Levels
[ -80 -101   42  175  100 -112  278  -51 -254 -228  228   65    1  119
 -255  158  -60 -221   31  267   54   92   24   18 -139 -146  -31  306
 -264 -137    5  179 -113  -87    9 -190   42   -2 -134 -190  146  334
  -54 -259   26  188 -255  -98   70    7] => 25
[-175   21   63  186  -64   88  185  -94 -297 -144  235  101 -101  102
 -414  198   37 -195  143   96  -57  -24  102  104 -227  -94  -70  374
 -199   43  159  178 -169   64  -52  -78  158  -57 -185  -44   83  247
  -89 -257   35  346 -471  -38   88    0] => 15
[-154  251  -24  -86  337  -85   83  152   41 -107   42 -113 -232 -328
   54 -200  154   21 -245   86   69  313 -107 -154   56  -98 -136  175
  146  238  118  104  155  127  -92   20  -68 -166 -167   -1   68   -9
  282  423  -63 -209 -324   59   54  -64] => 19
[-129  -77 -164  -64   34  321   88  103 -137  212   38    6 -138  129
  -78  -91 -144   91 -122    6    0   31   39 -253   27   31 -212  -50
  -30  -46   45 -102   -3  -20 -229   83  177   32  448 -237   77  103
  -76  -24  -43   -6  175  532  -95  229] => 8
[-424  324  182  -69  158  -44 -193  111  -40  -41  252 -309 -266 -288
   23   84  246  178  228  -67 -152  252  236  143    6 -355 -109  -33
  122   49  297   92  193  122 -106  109  -25 -461 -553  288 -138 -238
  477  512  -12 -292 -324 -217  104 -492] => 21
[ -99   76   51   16  173  -92  -39   -8  111 -102   -2 -147 -149 -131
  152 -262  198   44  -45  -12  -42  225 -171   55   38 -200 -107 -170
  -23  -21 -159   39   81   86   24  -60  -43  -85  -91  -52   23   69
  157  239   49 -300  -15  119  119   99] => 22
[ 224  -47 -128   24  -82  -10  -80  -90  124  128  168   43  155  174
  231 -280 -257   76   75  199 -112 -125  166   57  -73   58  -59   -7
  -31  -47    8  140   57 -164   68 -136 -141  -13  221 -238    7  159
 -227  -33  215  -43  207   47 -213  201] => 25
[ 187   35 -167  257 -201  -50 -115  106  116   -4  311   54   41  132
 -181 -184   93 -220    0  227 -112 -241  -62   38  116  169   83  140
   88  307  -18  304  -44  -37   34 -167  -13   69  244    5  178   13
 -105   76   52  131   71  -32  -81 -225] => 0
[ -56  -15  -52  148   50  -24  -37   49  108  -47   34  -38 -234   -9
   -7 -171  238  -83  -58   30  -37   63 -299  111   98  -46 -101   10
  -39  155 -174  198  134   77   41  -42  -71   61   45   60  123  126
    7  148  129    0   -5  184  124  140] => 2
[  30  -74 -215  -39  -84  352  173   97  -96  186  -27  168  -41   25
  -29 -186 -193  179  -91 -192  -90  139  130 -218  -64  -62 -257  100
   69    0  -43  -57 -153  110  -66   99  131 -150  324 -230  109  204
 -160   97   93   84   39  387 -290  156] => 0
[-154  -82 -106  100   73  216  139   94 -195   64    6  -69 -210   97
 -260   18  -73  -48  -82   88   53   74   11 -181  160   -9  -58  -48
  -46    7   68 -127  -58  -50 -237   13  268    2  400  -46  166   55
   -9 -111  -97  -60  250  381  -33   82] => 5
[  88  261  -24  216 -136   -9  -29   59  121  109   24   29 -109   31
   47  -65 -200  -76  184  172  -51 -306  183   75  -84   84  -48   84
   59  229 -104  244  294  -83  -37 -275 -159   81   51   32 -106 -136
  -99  114  153  183   50   20 -157  319] => 0
[  38   95 -143   14 -167  199  -48  -52  148  257  153  121   42   48
   20 -248 -103  119   53   23 -191 -164  176  -44 -127   -7  -88   81
  139  172   54   95  -18   92   74   -6   -6 -132  172 -120    2   19
 -173  100  159  133   89   94 -276   98] => 16
[  53  315   21   82 -118  -15  -45 -195   87  130    2 -108  -63   71
  211   24 -340   -6  322  108  -86 -300  358  134 -243   37  -57   44
  -67   26  -67   51  374 -173  -16 -239 -159  114   82   14 -218  -31
 -178   -5  319   72   18   80 -107  492] => 19
[ 160  154  -94   54 -180   39  -76  -69  145   77  186  108  110  111
   67 -218  -83   12   71   88 -163 -179  136   51 -138  107  -77  123
   66  133   32  212   29    4   96 -104  -77  -21  120 -116  -21   95
 -169   87  189   89  -64   16 -207   62] => 18
[-481  178   42  167 -228  277 -515  296  -18  241  272 -368 -651   29
  -22  377  502 -121  344 -200 -277  147  187  154   39  -91 -424  -49
 -176  -87  316 -157  519  191 -328  365 -314 -200  -10  443  -96  -96
  462  393   57    6  -67  192  282 -464] => 19
[-119   -7  -69   73 -107  343   24   73 -192  174   32   21 -172  117
 -158  -35  -74  -26   21  -50  -60  -32  125 -170 -101   10 -217  -35
 -118  -40   43 -153  -82   55 -284   20  168    7  344 -230   45   83
  -58 -132 -103   87    7  476  -27  254] => 13
[-293  -31  125  108  -91  174  123 -169 -369  -26  193   -1 -130  169
 -285  261  -53  -74  294  -41  -93 -113  144  145 -331 -208 -140  156
 -327 -158  -22   74  -86   -6 -110  -85  194   38 -159 -138  -45  220
 -126 -321   94  317 -392  196  187  280] => 12
[-159 -103  -26  -43  239   -3  -10   44  -28   -1   25 -149 -185 -259
  162 -273  154  162 -148  -84  -56  313 -226  -33   33 -296 -146  -55
   -4   53 -166   28   20   94   24   35  -35 -166 -119 -128  113   92
  191  273   45 -208  -10  171   80  114] => 5
[-141 -172  -26  168  -44   13   89 -190 -397 -102  404 -133   19  105
 -403  172  -24 -239  144  155  -74  -97   93   28 -138 -158  140  246
 -266   -8   71  -14 -304 -117  -88 -123  291   24   60 -147  215  226
 -107 -394   -2  180 -217   32  199 -116] => 12
[-106   76 -112  -90 -113  312   30 -102  -37  301   42    2  -43   54
   67  -82 -238  177  114 -140 -135  -91  287 -140 -216 -106 -171  -26
   -3  -44  -13 -161   13   40  -91   36  115  -78  266 -200  -54   67
 -174  -19  136   58   46  389 -186  306] => 14
[  93   71   28  252 -176  -42 -164  -44  266   39   20   66  -53  157
   92 -219   53  -22  145  128 -141 -190  -41  253    7   56  -46 -149
   15  118 -115  285  178    7  129 -208 -139   15   10   63  -59   -5
 -104   25  170   22  242  -42 -139  189] => 4
[ -48  110   27  240   24  -61 -134  191  217  -83  -26  -22 -284   79
  -33 -197  338 -180 -102  155   17  -10 -359   91  205  126 -122 -177
   -3  179 -131  256  241   82  -74 -132  -99  139   99   88   52  -30
  127  167  -69  -94  106  208  123  112] => 4
[-186    0  -42   23   10  240  154  134 -135  -31  113   90 -110  178
 -325  -36  134   -1  -67  -11  -23  117  -74 -121   89  -51 -168  -46
  -21  -88   40   47 -193  112 -134   89  293  -59  224 -106  115  137
   13   46  -88  -27  -23  346   -1  -94] => 22
[-310   50  107   79  137  -18 -174  115 -374   32  272 -409 -288 -396
   -2  134   22  105  271  -40 -152  147  237  101  -55 -430  -33  115
  -62  107   91  -12   75  -73 -194   -7  -45 -349 -421  101    5 -214
  414  314    2  -89 -212 -132  185 -186] => 2
[-124   96  -86   57  180   67   35  114  155   39  -22   -3 -340 -108
  -20 -254  230  -55 -194  112   19  118 -295  -30   96   -6 -191  108
   42  247  -37  157  221  160  -28   53 -131   36   86   27   94   67
   64  275   83   27  -28  239  107  266] => 19
[-222  134  121  190   47  -48  223    6 -244 -135  126    8 -159  122
 -252  330 -122 -241  108  247   89  -93  128  -15 -206  -30  -97  247
 -231  -50   25  178  175  -98 -145 -255   28  124 -147  -79  -49  112
   21 -221  -39  271 -297   22   71  179] => 8
[-205  -13   41  -79  208  -67 -118  -79  -81  -24  195 -250 -106 -290
  139 -231  145  123  -11  -49 -106  210  -53   37  -95 -330  -43  -26
  -32   76   -4    4  -43   69  -29  -16   21 -216 -284 -135   52   29
  200  172   -4 -231 -249   36  179  -14] => 11
[-262   86   85  121  -42   25  247 -207 -332 -123  265   -9  -75   91
 -357  361  -53 -191  252   44  -50 -110  167   90 -334 -211  -20  384
 -263  -52  -18  115  -67  -14   -3 -130  173   41 -204  -44   25  248
 -122 -258  158  374 -518   19  156   96] => 16
[ -66  -64 -138 -181  -58  269   35   34   17  236  148   89   90  205
  103 -205 -107  253   -2 -118 -126   -4   49 -160  -72 -123 -233 -178
   -2 -230 -155    7  -92   21  -11   93  128  -45  326 -349   11  166
 -149  131  114  -66  138  480 -161  145] => 25
[-282   -5  -47 -287  347  -20  -44  -39 -360   14  415 -316 -107 -377
   88  -51  -46  205  -24    8  -67  238  119  -42 -162 -318  -79  354
  -27  139  280   73  -12  -74 -145  135   26 -262 -359 -158   71   68
  217  264   67  -98 -604   27  222 -127] => 12
[-214  142   52  -63  279 -107  -39   67  147  -92   57 -160 -221  -44
   88 -197  236   28  -68  104   60  169 -228   60  153 -130  -85 -194
   13   15  -31  155  196   44  -79  -19    6  -23  -90   37   15    1
  157  257  -10 -323  -94  213  213   53] => 25
[ -82 -155 -157    8  -57  252   55   30    2  121   57   52  -38  160
 -119 -173   53  108 -102  -96  -94  102  -79 -134  119  -66 -109 -162
   37  -55  -60  -62 -175   86  -14  100  253  -82  393 -117  166  162
  -95    1   20 -102  296  383 -154  -49] => 5
[ 105  105 -130   23 -127   91  -26  -82  210  134  175  163   89   65
   17 -305  -47   97   18   91 -174 -141   81   53  -85   40  -53  138
  162  215   70  248  -21   82  172  -33  -35 -114   82  -70   16   75
 -197  134  220  112   21  -27 -260   47] => 18
[-179 -116  -35  165  -55  230   85  139 -296   28  121  -18 -178  180
 -332  100   40 -105   15   30  -20  -32  -65 -106   52  -40 -126  -33
 -167  -66  -81   -7 -123  -32 -223  -21  246   84  300 -143  137   90
   14 -119 -108  106   89  405   79   82] => 5
[ -72  -56 -134 -120  -62  172   33 -152   46  130  173  -37  103  190
    2 -149  -66  192   82 -100 -155   21  106  -33   13 -162  -36 -171
   29 -174  -54  -74 -148   -1   82   90  246 -105  315 -108   65  172
 -184   33  209 -179  223  288 -134  -60] => 23
[  32  124   18  171   86   -2 -118   69  216  -44 -155   12 -291 -100
  127 -360  168  -92 -143  129   12  180 -117   68   36  112 -193  -53
   12  217  156   77  196  167 -129  -91 -189  -81  -31    5   10   50
   91   51  -89 -154  -49   77    2  256] => 13
[ -49    1 -181 -125  -14  210  151    3 -137  156   88  -16   25   84
    9   -9 -246  153  -23 -116  -45    7  145 -227  -47  -68 -121   30
   22  -76 -104  -76  -40  -78  -72   35  204   -2  375 -196   77  144
 -138   70  130  -26   57  445 -186  105] => 3
[-439  -28   40   31   92  -23 -285  179 -254   -8  577 -388 -230 -230
 -250  125  440   48  167  -26 -217  120  -59  127  163 -395   54   61
   34  172  158  165  -79   40  -93  170  124 -334 -352  228  157 -193
  453  425  -51 -114 -225 -120  312 -743] => 3
[-129   93  -38 -162  297 -106   -1 -111 -320  -72  200 -416 -128 -451
  209   16 -158   92   25  -51  -45  375  311  -88 -170 -301  -44  319
  -68   46  232 -224   50  -99 -153   45  -48 -298 -227  -63   75  117
  248  197   99 -273 -453  -41  116 -121] => 17
[ -94  154  -39   88  -96  284   63  120  -15  175  -71   36 -152   76
  -98  -83  -93   49   50  -29  -65  -32  170 -175  -11  -26 -183 -147
   39  -30  -45 -122   18   76 -175  -24  124  -63  322 -107  -34  -66
   10   92  -47  -27  236  350 -181  206] => 20
[-242   51   10 -209  357  -83  -38   31 -187  -16  206 -294 -135 -371
  212 -133  -16  197  -93    7  -18  302   51  -93  -88 -293 -115  110
   11   70  123   23   98  -32 -127   26  -38 -239 -314 -160   15   -1
  301  309  -25 -259 -348   46  123  -47] => 9
[  51    4  -58   48    1  -30 -109 -169   99   59   87  -60  -92  118
  186 -178  -96  -35   61  162  -54 -128  -15  169 -115   98 -100   51
 -134   73   18  167  254 -109    0 -124 -157  155   99  -86  -35  179
 -197 -109  235   37  -30  154   54  416] => 10
[-304  203   41  -55  291 -106  -45   38 -150  -41  223 -398 -224 -429
   -6  -16  111   51   38   35  -46  222  111  -72   25 -359   53   94
   79  178  105  -83   69   16 -127    7   49 -285 -269   93   60 -179
  384  374  -39 -273 -225  -68  176 -249] => 19
[ -50   97   68  125  115  -38  -83  158   -6  -48  -47 -164 -231 -111
  145 -228  149  -77  -49   44   -4   90 -203  -50    5  -98 -195 -204
 -132  -32 -313   -1  152   13 -160 -161 -128  103   72 -215   -4  -23
  229  228  -83 -196   37  313  198  350] => 22
[   1  122  -37  212 -197   30 -139   88  221  121  224  107  -21  142
 -134 -173  122  -13  131  163 -165 -328  -64  155   80   29   31  -43
  160  276  -90  408   72   38  120 -142  -13  -17   31   93    7 -157
  -70  194  111  162  186  -42 -144  -59] => 2
[-287  -98   82  315  -84  -12  256 -121 -279 -166  299   55 -120   99
 -534  340  136 -231  258   77  -88  -95  -42  208 -148 -334   75  348
 -217   35 -158  274 -166   51  154 -147  189  -32 -290  110  157  212
  -92 -218  176  466 -268 -168  151  -97] => 1
[-172  -67  -91  -43  263  -38  -68   31 -315   26  370 -336 -149 -469
  -24 -137   66   26  -71   68 -102  229   43 -122  -59 -340   28  335
  -17  253  131  -72 -131  -11 -116   59  -17 -277 -185 -147  224   -6
  289  253  -24  -74 -297  -58  196 -185] => 16
[ -65   89   66  175  115 -117 -137   88  184  -72  -69 -130 -246  -60
  129 -254  220  -99  -93  134   15   83 -243   53  107   -5  -99 -234
  -33  107 -134  104  238   52  -79 -179 -125   53   -5  -11    6  -42
  182  126  -89 -231  125  140  113  196] => 7
[-244  303  161   23  196   51    9  143  134    6 -172  -24 -322 -286
  121 -259  173  168  -12  -60  -32  202  -73   27  -44 -240 -251 -141
  120  129  -95  127  214  244  -57  -52 -102 -224 -345   13 -151 -173
  290  439  -42 -159 -129   88    6  293] => 20
[-237   48   70  142  -77   88  173 -202 -366 -117  229  -71 -120  135
 -368  349  -46 -201  275   10  -57  -73  203  108 -254 -156  -22  285
 -287  -88   68   -2 -102  -37 -104  -81  233   31  -65    3   46  247
 -121 -323  118  263 -426  108  183   63] => 16
[  31  156   51  109  -67   43  -55 -140   35   75  -94  -76 -167   14
  232 -111 -145    3  216  -16  -97 -124   95  162 -237  -42 -194  -22
 -176  -30 -219   32  279  -52  -22 -173 -190  124   42 -101 -152   91
 -113   15  272   57  -34  225   42  646] => 19
[   8  277   27  149   38  -44  -54  102  148  -84  -54  -13 -265    5
   55 -146  150 -184  -56  135   31   -7 -136   47  -11  165 -196   45
  -41  166  -25  180  307   63 -123 -133 -184  144   52   16  -39   41
   68  162   17  -16 -190  197  102  285] => 18
[ -96  -93  -66  -65  317 -123    2  -21 -120  -81  154 -306 -149 -158
  132 -182   63  -18 -110  106   37  227 -189  -48   73 -206  -33   -1
 -148  -35 -126  -47   53 -119  -90  -22  -16   35   82 -172  167  161
  121  139   68 -279  -51  247  285  142] => 24
[ 133  268   45  209 -101  -92 -147   73  212   14   10   42  -70  170
  121 -138 -130  -92   95  310  -12 -264  114  133    1  280  -79  -72
   43  167   83  321  361 -131  -83 -297 -194  112   57   26 -158 -119
  -37   36   29   -7  111  -19 -168  236] => 6
[-430  -28   20   92  -29   54 -488  301 -101  101  592 -388 -389   39
 -142  196  546 -106  225   68 -219   91  -38  170  201 -183 -159  -52
 -137  -29  293  108  209   32 -246  269 -146 -198 -120  255   89 -112
  451  371  -57 -101  -88   36  409 -708] => 25
[ -71    6   -3  232   89   14  -35  122   49   17 -117 -100 -352 -197
   54 -199  146  -65  -31   16  -24  132 -182   41   65 -152 -135  -36
  -42  177 -212   38  171  100  -61 -101 -152  -42  -17   27   84  -14
  141  180   32  -27  115  147   86  305] => 1
[-204 -103   -7  128  -37  162  189 -133 -402  -50  275   29 -120  107
 -399  212  -36 -163  142   65  -62  -47   87   60 -240 -137  -75  395
 -274    2  106   83 -188   -4  -91  -19  191   11  -45 -125  130  297
 -151 -314   93  384 -412  121  162  128] => 14
[  52  -66 -170  116 -110  233  111  173 -242  117   52    0  -46   35
 -125  -43 -177  -50  -56  -58  -40    1  105 -305  -11  -23 -127   27
  -54  -19 -179 -162 -164  -48 -210  -68  163   22  474 -291  170   85
  -28    0  -80   46  143  432 -140  106] => 1
